[[151 104 154 101 156]
 [101 103 106 149 124]
 [102 154 101 155 100]]
:
[[104 154]
 [103 106]]

[[134 120 133]
 [140 114 140]
 [151 102 150]
 [118 141 118]
 [115 142 116]]
:
[[120 133]
 [114 140]]

[[126 157 121 153 145]
 [156  99 136 135 141]]
:
[[157 121]
 [ 99 136]]

[[155 113 148 156]
 [116 141 102 117]]
:
[[113 148]
 [141 102]]

[[120 132 135]
 [137 121 120]
 [133 125 124]
 [102 149 153]]
:
[[132 135]
 [121 120]]

[[116 107 140]
 [144 150 115]
 [115 108 141]
 [113 105 141]
 [139 150 116]]
:
[[107 140]
 [150 115]]

[[122 123 132]
 [119 117 134]
 [148 152 108]]
:
[[123 132]
 [117 134]]

[[146 112 146 146 106]
 [108 133 106 121 145]
 [143 109 143 149 106]
 [150 119 154 139 107]
 [108 143 106 111 148]]
:
[[112 146]
 [133 106]]

[[142 138 148]
 [141 137 147]
 [149 135 154]]
:
[[138 148]
 [137 147]]
---
[[117 133 126 133 126 127 133 128 107 130 130 112]
 [129 126 145 143 146 131 143 129 125 144 130 136]
 [153 131 135 121 136 136 121 130 136 124 135 150]
 [149 142 118 121 118 122 122 124 110 116 123 134]
 [119 134 126 129 129 125 136 127 124 128 126 128]
 [104 126 143 127 133 133 130 130 137 126 130 120]]
:
[[112 130 130 107 128 133 127 126 133 126 133 117]
 [136 130 144 125 129 143 131 146 143 145 126 129]
 [150 135 124 136 130 121 136 136 121 135 131 153]
 [134 123 116 110 124 122 122 118 121 118 142 149]
 [128 126 128 124 127 136 125 129 129 126 134 119]
 [120 130 126 137 130 130 133 133 127 143 126 104]]

[[140 118 121 131 122 125 129]
 [158 142 117 134 118 115 135]
 [142 132 134 119 132 127 122]
 [110 121 147 106 138 136 109]
 [118 139 139 113 129 127 117]
 [132 116 128 125 127 129 124]
 [130 125 127 122 122 123 119]
 [116 124 139 112 131 131 113]
 [118 130 116 135 115 131 141]]
:
[[129 125 122 131 121 118 140]
 [135 115 118 134 117 142 158]
 [122 127 132 119 134 132 142]
 [109 136 138 106 147 121 110]
 [117 127 129 113 139 139 118]
 [124 129 127 125 128 116 132]
 [119 123 122 122 127 125 130]
 [113 131 131 112 139 124 116]
 [141 131 115 135 116 130 118]]

[[137 131 101 121 122 117]
 [119 129  98 122 132 131]
 [127 130 104 152 146 113]
 [119 131 132 120 116 122]
 [130 131 108 128 121 123]]
:
[[117 122 121 101 131 137]
 [131 132 122  98 129 119]
 [113 146 152 104 130 127]
 [122 116 120 132 131 119]
 [123 121 128 108 131 130]]

[[125 124 136 133 131 130 128 131 132 128 127 124]
 [133 123 126 116 130 130 124 133 119 133 129 127]
 [125 130 126 130 129 130 106 130 124 115 127 127]
 [130 127 129 113 131 123 135 123 114 131 127 126]
 [127 129 121 125 127 129 123 130 120 131 130 129]
 [136 122 133 120 131 135 136 120 138 134 129 125]]
:
[[124 127 128 132 131 128 130 131 133 136 124 125]
 [127 129 133 119 133 124 130 130 116 126 123 133]
 [127 127 115 124 130 106 130 129 130 126 130 125]
 [126 127 131 114 123 135 123 131 113 129 127 130]
 [129 130 131 120 130 123 129 127 125 121 129 127]
 [125 129 134 138 120 136 135 131 120 133 122 136]]

[[123 128 126 124 138 136 133 144 119 120 136]
 [128 140 121 109 125 135 114 120 129 126 109]
 [140 125 127 128 122 140 121 138 127 115 127]
 [127 134 117 114 101 128 134 130 139 116 132]
 [123 134 134 130 109 133 142 138 115 129 111]
 [113 129 143 142 111 132 121 130 119 131 131]]
:
[[136 120 119 144 133 136 138 124 126 128 123]
 [109 126 129 120 114 135 125 109 121 140 128]
 [127 115 127 138 121 140 122 128 127 125 140]
 [132 116 139 130 134 128 101 114 117 134 127]
 [111 129 115 138 142 133 109 130 134 134 123]
 [131 131 119 130 121 132 111 142 143 129 113]]

[[134 110 126]
 [118 141 129]
 [132 111 122]
 [133 129 137]
 [116 139 133]
 [134 133 130]
 [145 103 134]
 [115 137 128]
 [131 128 133]]
:
[[126 110 134]
 [129 141 118]
 [122 111 132]
 [137 129 133]
 [133 139 116]
 [130 133 134]
 [134 103 145]
 [128 137 115]
 [133 128 131]]
